Below is a small trained network, with its code and all its weights. Each question gives an input and a target symbol and asks what happens when units are switched off, that is, made to give their printed mean instead of their output.

import numpy as np


def w(rows, s, z=0):
    codes = np.array(rows[::2]) - 128.0
    scale = np.full(codes.shape[1], s)
    scale[-1] = z or s
    return codes * scale


def f(y):
    return y / 2 * (1 + np.tanh(0.7978845608 * (y + 0.044715 * y**3)))


def softmax(a):
    e = np.exp(a - a.max(-1, keepdims=True))
    return e / e.sum(-1, keepdims=True)


def log_softmax(a):
    a = a - a.max(-1, keepdims=True)
    return a - np.log(np.exp(a).sum(-1, keepdims=True))


def net(x, mask):
    ids = ['αβγδεζηθλμξπστψω'.index(c) for c in x.split()]
    T = len(ids)
    res = E[ids] + P[:T]
    r = res
    for j in range(2):
        rows = slice(2 * j, 2 * j + 2)
        q, k, v = (r @ M[0][rows].T for M in (Q, K, V))
        z = softmax(np.where(np.tri(T) > 0, q @ k.T / 2**0.5, -1e9)) @ v
        o = O[0][rows]
        res = res + np.where(mask[j], z, o[:, -1]) @ o[:, :-1]
    y = f(res @ A[0][:, :-1].T + A[0][:, -1])
    res = res + np.where(mask[2:26], y, B[0][:, -1]) @ B[0][:, :-1]
    return log_softmax(res[-1] @ U[:, :-1].T + U[:, -1])


Q, K, V, O, A, B = {}, {}, {}, {}, {}, {}
E = w([
[93,208,134,71,157,124,130,76,142],'α',
[138,71,161,219,67,73,67,121,171],'β',
[117,52,74,83,136,84,115,133,201],'γ',
[84,195,165,146,162,177,140,161,129],'δ',
[110,125,163,175,186,137,13,66,158],'ε',
[105,207,71,96,110,168,149,81,161],'ζ',
[62,130,117,234,116,91,156,33,176],'η',
[208,58,141,149,115,157,140,191,117],'θ',
[121,193,146,109,150,160,147,133,149],'λ',
[170,145,82,151,51,157,133,73,75],'μ',
[97,145,200,126,30,52,115,158,129],'ξ',
[104,183,194,118,188,133,134,148,131],'π',
[165,193,137,52,165,117,153,112,140],'σ',
[109,191,116,159,130,188,148,164,156],'τ',
[171,89,92,150,129,106,228,74,76],'ψ',
[87,81,154,69,80,131,4,125,108],'ω',
],0.019)
P = w([
[189,225,10,135,249,102,111,255,72],'0',
[168,133,118,121,127,205,119,141,152],'1',
[142,136,118,124,125,206,117,139,159],'2',
[148,132,112,124,119,210,131,147,165],'3',
[151,132,121,126,112,203,123,134,158],'4',
[151,128,122,121,119,211,130,134,158],'5',
[157,112,119,114,121,220,122,121,174],'6',
[161,130,152,119,112,207,123,133,169],'7',
[141,127,131,124,116,211,129,132,173],'8',
[154,120,149,115,116,216,131,136,170],'9',
[145,119,146,122,109,209,122,122,155],'10',
],0.0063)
Q[0] = w([
[78,11,139,170,86,31,68,97,153],'H0',
[133,47,108,150,33,69,146,112,100],'H0',
[137,225,168,113,134,201,157,146,158],'H1',
[80,184,131,89,149,153,172,118,157],'H1',
],0.011)
K[0] = w([
[48,57,231,97,84,176,145,50,250],'H0',
[147,83,197,93,2,168,235,68,167],'H0',
[173,201,86,183,162,21,86,216,37],'H1',
[98,210,24,170,145,12,119,145,117],'H1',
],0.0073)
V[0] = w([
[148,145,67,70,77,52,98,78,195],'H0',
[1,133,195,94,219,71,41,92,155],'H0',
[150,110,180,163,33,148,79,180,158],'H1',
[47,107,49,223,84,213,124,122,156],'H1',
],0.0089)
O[0] = w([
[196,181,158,115,54,75,137,103,203,193],'H0',
[59,79,142,146,105,163,198,98,161,60],'H0',
[151,174,10,194,113,152,124,151,147,107],'H1',
[40,155,74,106,164,24,97,137,123,252],'H1',
],0.012,0.003)
A[0] = w([
[185,121,178,140,57,99,195,75,44,124],'N0',
[114,109,100,91,174,140,71,45,129,209],'N1',
[223,9,113,207,143,76,136,108,125,237],'N2',
[197,109,50,46,190,143,128,106,112,67],'N3',
[232,48,139,166,113,155,170,135,73,84],'N4',
[154,4,116,87,135,156,18,164,76,164],'N5',
[115,210,105,92,152,129,175,168,188,75],'N6',
[139,167,121,129,140,191,95,103,123,139],'N7',
[42,147,176,127,188,186,89,142,158,253],'N8',
[22,43,116,133,143,71,211,126,114,129],'N9',
[74,70,77,189,60,141,40,106,151,142],'N10',
[151,176,110,189,192,102,106,65,178,109],'N11',
[193,141,165,186,86,125,179,104,184,78],'N12',
[137,2,177,166,115,110,220,117,131,64],'N13',
[117,143,230,167,21,107,148,141,128,97],'N14',
[128,113,167,135,129,96,233,97,195,52],'N15',
[128,127,129,158,115,51,36,128,147,31],'N16',
[94,202,189,107,109,165,163,108,160,233],'N17',
[178,164,129,111,107,218,113,72,73,215],'N18',
[132,119,127,146,27,105,137,114,154,146],'N19',
[132,192,127,60,145,104,48,196,134,119],'N20',
[117,69,111,93,119,191,168,107,27,89],'N21',
[65,90,117,75,183,124,244,126,241,198],'N22',
[171,186,181,155,105,117,73,147,187,85],'N23',
],0.0078,0.0032)
B[0] = w([
[116,151,31,147,177,134,125,110,42,147],'N0',
[142,71,129,156,163,150,140,173,87,169],'N1',
[37,128,128,116,178,80,114,113,215,167],'N2',
[73,137,157,171,143,94,126,154,120,179],'N3',
[142,91,117,131,157,164,195,24,186,154],'N4',
[120,135,39,84,2,180,183,138,124,175],'N5',
[125,125,104,175,107,91,130,118,211,159],'N6',
[167,132,159,136,127,139,120,128,155,159],'N7',
[178,52,85,132,142,64,155,133,117,217],'N8',
[110,219,122,82,109,232,94,107,182,208],'N9',
[207,131,192,43,154,124,112,105,114,186],'N10',
[99,86,121,160,125,211,178,106,153,170],'N11',
[103,178,113,125,139,153,92,214,80,163],'N12',
[142,110,104,102,115,135,84,9,137,154],'N13',
[132,205,89,99,165,97,154,99,90,164],'N14',
[103,134,86,188,114,148,124,89,41,183],'N15',
[126,132,204,185,173,199,147,136,108,173],'N16',
[186,128,153,103,92,75,206,133,146,199],'N17',
[151,115,162,165,126,119,88,195,118,186],'N18',
[127,130,144,100,154,105,111,147,58,170],'N19',
[126,92,132,124,105,114,117,53,145,212],'N20',
[108,148,133,96,190,157,102,143,169,147],'N21',
[84,86,160,185,76,104,88,191,79,247],'N22',
[50,182,92,65,158,177,103,118,160,185],'N23',
],0.0079,0.013)
U = w([
[128,108,133,154,109,80,182,92,14,3],'α',
[121,145,5,105,96,138,189,80,224,184],'β',
[73,236,91,81,95,95,179,144,95,112],'γ',
[55,127,112,95,175,175,160,188,86,145],'δ',
[9,186,123,167,83,190,176,54,111,13],'ε',
[135,141,151,89,124,61,198,56,195,188],'ζ',
[47,91,131,136,59,8,78,180,153,160],'η',
[172,148,87,201,117,142,34,132,34,131],'θ',
[188,100,210,176,168,67,189,177,125,246],'λ',
[93,202,172,114,220,145,66,87,198,98],'μ',
[150,180,190,174,104,175,171,156,168,106],'ξ',
[151,49,175,172,166,156,125,50,140,137],'π',
[151,172,128,120,165,164,174,72,120,106],'σ',
[125,99,22,167,222,17,158,73,81,196],'τ',
[167,117,148,3,66,134,91,126,122,39],'ψ',
[135,121,136,232,70,85,201,170,89,117],'ω',
],0.0063,0.0027)

Each question gives the input, a string of symbols that net reads in full, and the target symbol t.
The units are the heads (2 rows each of Q, K, V and O) and the neurons (one row each of A and B). Each row of codes is followed by its name. A weight is (code - 128) times the scale printed after its matrix; where a second scale follows, it is the last column's (O, A, B and U).
mask holds one flag per unit, heads first, then neurons. A switched-off unit (its flag False) gives its mean, the last column of its rows in O or B, instead of its output. The means were averaged over made-up inputs and are rounded, as every weight is.
A unit's drop is (log p(t) with every unit on - log p(t) with that unit switched off) / (log p(t) with every unit on - log p(t) with every unit switched off).
The circuit of an input: a set's keep is (log p(t) with only the set's units on - log p(t) with every unit switched off) / (log p(t) with every unit on - log p(t) with every unit switched off). Starting from the 12 units with the biggest drops (on a tie, the unit counted first), units are removed one at a time, each time the one whose removal leaves the highest keep (on an exact tie, the one counted first), for as long as the keep stays at least 0.8.
circuit, biggest first: the units of the circuit, biggest drop first
most important unit: the unit with the biggest drop
k most important neurons: the k neurons with the biggest drops, biggest first
which heads matter: for each layer, one digit per head in row order, 1 if its drop is at least 0.15 and else 0, layers parted by /
drop when u is switched off: that unit's drop, to one decimal
input ε π ξ γ λ, target ε: most important unit -> H0
input σ γ μ μ θ μ μ τ, target σ: 3 most important neurons -> (N4; N14; N0)
input ε γ γ γ δ η δ ε ε, target π: which heads matter -> 00
input θ ω δ ε δ μ η π η β ξ, target γ: which heads matter -> 10
input η δ λ γ ω τ α ψ δ, target η: which heads matter -> 01
input τ γ γ ψ, target τ: circuit, biggest first -> (H0; N9; N2)
input β σ σ γ δ ω ξ η λ, target β: which heads matter -> 01
input τ μ ψ λ δ δ ε σ, target τ: circuit, biggest first -> (H0; H1; N9)
input ε λ δ ζ, target ε: which heads matter -> 10
input ψ δ μ δ τ ξ γ, target η: circuit, biggest first -> (N22; H0; N4)
input π δ π λ, target π: circuit, biggest first -> (H0; H1; N13)
input δ δ δ ψ γ σ ψ γ α, target δ: circuit, biggest first -> (H0; N1)
input γ μ γ σ η, target ε: circuit, biggest first -> (H0; N15; N8)
input θ π θ γ ψ ε γ π, target θ: circuit, biggest first -> (H0)
input ψ σ θ π ψ ζ, target ψ: circuit, biggest first -> (H1; H0)
input π ξ ε ω δ δ δ, target π: 2 most important neurons -> (N13; N8)
input ψ δ δ ω μ θ, target β: 3 most important neurons -> (N5; N4; N22)
input γ β λ ζ π ε ψ β θ ω, target ψ: circuit, biggest first -> (N10; N5)
input η ε ψ π ω ω β η, target ε: 3 most important neurons -> (N9; N11; N15)
input δ μ σ, target δ: circuit, biggest first -> (H0)
input π α α, target π: drop when N8 is switched off -> 0.1
input μ η α μ ψ ξ ψ μ σ, target μ: drop when N4 is switched off -> 0.0
input ε ψ σ ε ζ γ δ, target ε: drop when H0 is switched off -> 3.2
input τ η δ δ γ γ μ, target θ: drop when H0 is switched off -> 0.6
